Below is a small trained network, with its code and all its weights. Each question gives an input and a target symbol and asks what happens when units are switched off, that is, made to give their printed mean instead of their output.

import numpy as np


def w(rows, s, z=0):
    codes = np.array(rows[::2]) - 128.0
    scale = np.full(codes.shape[1], s)
    scale[-1] = z or s
    return codes * scale


def f(y):
    return y / 2 * (1 + np.tanh(0.7978845608 * (y + 0.044715 * y**3)))


def softmax(a):
    e = np.exp(a - a.max(-1, keepdims=True))
    return e / e.sum(-1, keepdims=True)


def log_softmax(a):
    a = a - a.max(-1, keepdims=True)
    return a - np.log(np.exp(a).sum(-1, keepdims=True))


def net(x, mask):
    ids = ['εηθλμπψω'.index(c) for c in x.split()]
    T = len(ids)
    res = E[ids] + P[:T]
    q, k, v = (res @ M[0].T for M in (Q, K, V))
    z = softmax(np.where(np.tri(T) > 0, q @ k.T / 2**0.5, -1e9)) @ v
    res = res + np.where(mask[0], z, O[0][:, -1]) @ O[0][:, :-1]
    y = f(res @ A[0][:, :-1].T + A[0][:, -1])
    res = res + np.where(mask[1:17], y, B[0][:, -1]) @ B[0][:, :-1]
    return log_softmax(res[-1] @ U[:, :-1].T + U[:, -1])


Q, K, V, O, A, B = {}, {}, {}, {}, {}, {}
E = w([
[119,143,85,138,170],'ε',
[107,134,88,116,171],'η',
[94,115,66,119,170],'θ',
[232,127,59,253,113],'λ',
[177,132,79,214,50],'μ',
[49,68,161,178,190],'π',
[90,98,72,164,28],'ψ',
[176,17,193,64,126],'ω',
],0.02)
P = w([
[146,177,99,142,164],'0',
[130,164,114,158,139],'1',
[131,144,105,159,126],'2',
[129,128,108,162,106],'3',
[136,111,100,162,100],'4',
[140,93,100,158,98],'5',
[141,76,99,155,85],'6',
[152,63,90,160,82],'7',
[155,43,90,151,73],'8',
[166,26,95,152,70],'9',
[169,16,86,155,62],'10',
[167,7,80,143,69],'11',
],0.013)
Q[0] = w([
[8,174,77,215,207],'h0',
[184,5,31,233,208],'h0',
],0.011)
K[0] = w([
[112,40,85,176,102],'h0',
[175,4,176,94,86],'h0',
],0.017)
V[0] = w([
[242,91,186,238,200],'h0',
[36,114,189,113,255],'h0',
],0.0082)
O[0] = w([
[251,139,188,201,191,254],'h0',
[105,68,87,170,189,65],'h0',
],0.013,0.0077)
A[0] = w([
[117,48,122,139,175,27],'n0',
[117,115,117,191,117,140],'n1',
[62,131,92,178,18,88],'n2',
[153,98,166,155,86,96],'n3',
[134,186,224,90,162,136],'n4',
[54,71,168,168,111,100],'n5',
[140,124,174,203,136,183],'n6',
[156,112,174,196,180,3],'n7',
[131,153,116,15,217,141],'n8',
[176,251,144,88,129,68],'n9',
[136,88,186,16,111,104],'n10',
[157,18,130,122,152,141],'n11',
[65,103,24,64,102,195],'n12',
[102,110,213,49,180,228],'n13',
[225,105,37,176,100,22],'n14',
[161,92,136,118,179,122],'n15',
],0.011,0.0054)
B[0] = w([
[130,107,112,126,66,159],'n0',
[139,138,164,100,180,171],'n1',
[110,144,176,97,204,160],'n2',
[113,133,111,144,165,183],'n3',
[173,197,53,95,87,145],'n4',
[126,168,95,72,95,136],'n5',
[166,108,115,119,179,229],'n6',
[86,138,107,96,119,218],'n7',
[156,255,157,84,99,131],'n8',
[99,68,122,108,88,154],'n9',
[131,146,129,144,164,149],'n10',
[115,156,150,147,98,212],'n11',
[127,111,80,191,115,157],'n12',
[135,207,143,135,117,144],'n13',
[74,120,142,86,108,253],'n14',
[115,81,137,115,152,185],'n15',
],0.01,0.02)
U = w([
[166,206,149,126,200,223],'ε',
[109,8,118,104,110,192],'η',
[154,99,55,33,100,1],'θ',
[25,149,143,63,62,192],'λ',
[170,88,172,146,102,148],'μ',
[145,101,31,224,45,162],'π',
[149,105,96,122,1,109],'ψ',
[153,148,77,154,93,32],'ω',
],0.0063,0.0039)

Each question gives the input, a string of symbols that net reads in full, and the target symbol t.
The units are the heads (2 rows each of Q, K, V and O) and the neurons (one row each of A and B). Each row of codes is followed by its name. A weight is (code - 128) times the scale printed after its matrix; where a second scale follows, it is the last column's (O, A, B and U).
mask holds one flag per unit, heads first, then neurons. A switched-off unit (its flag False) gives its mean, the last column of its rows in O or B, instead of its output. The means were averaged over made-up inputs and are rounded, as every weight is.
A unit's drop is (log p(t) with every unit on - log p(t) with that unit switched off) / (log p(t) with every unit on - log p(t) with every unit switched off).
The circuit of an input: a set's keep is (log p(t) with only the set's units on - log p(t) with every unit switched off) / (log p(t) with every unit on - log p(t) with every unit switched off). Starting from the 12 units with the biggest drops (on a tie, the unit counted first), units are removed one at a time, each time the one whose removal leaves the highest keep (on an exact tie, the one counted first), for as long as the keep stays at least 0.8.
circuit, biggest first: the units of the circuit, biggest drop first
top k neurons: the k neurons with the biggest drops, biggest first
drop when u is switched off: that unit's drop, to one decimal
input ψ ψ λ π θ θ ψ θ θ θ λ θ, target θ: circuit, biggest first : h0, n4, n9, n11
input λ ψ θ η, target λ: top neuron : n2
input η π ε, target η: circuit, biggest first : h0, n15
input ω ε ψ θ λ θ μ, target ε: circuit, biggest first : n1, n9, n0
input π ψ λ ε, target λ: top 3 neurons : n6, n9, n2
input λ λ λ θ, target θ: top 2 neurons : n9, n4
input λ λ ω ω θ ψ π λ ω θ ω π, target ε: circuit, biggest first : h0, n14
input ψ μ η, target λ: top 2 neurons : n6, n9
input θ θ θ θ ω μ, target ε: top 3 neurons : n1, n0, n9
input π μ θ η η η λ, target θ: top 3 neurons : n9, n4, n6
input ψ ψ θ ε, target λ: top 2 neurons : n2, n6
input ψ ψ π, target λ: top 2 neurons : n6, n5
input ψ θ μ, target λ: top 2 neurons : n2, n9
input θ ψ θ θ, target λ: drop when n2 is switched off : 1.1
input ψ ψ λ λ θ η, target ψ: drop when n2 is switched off : 0.1
input π ε λ η θ μ η, target ψ: drop when n4 is switched off : 0.1
input θ μ ε ε λ ψ, target λ: drop when n2 is switched off : 2.0
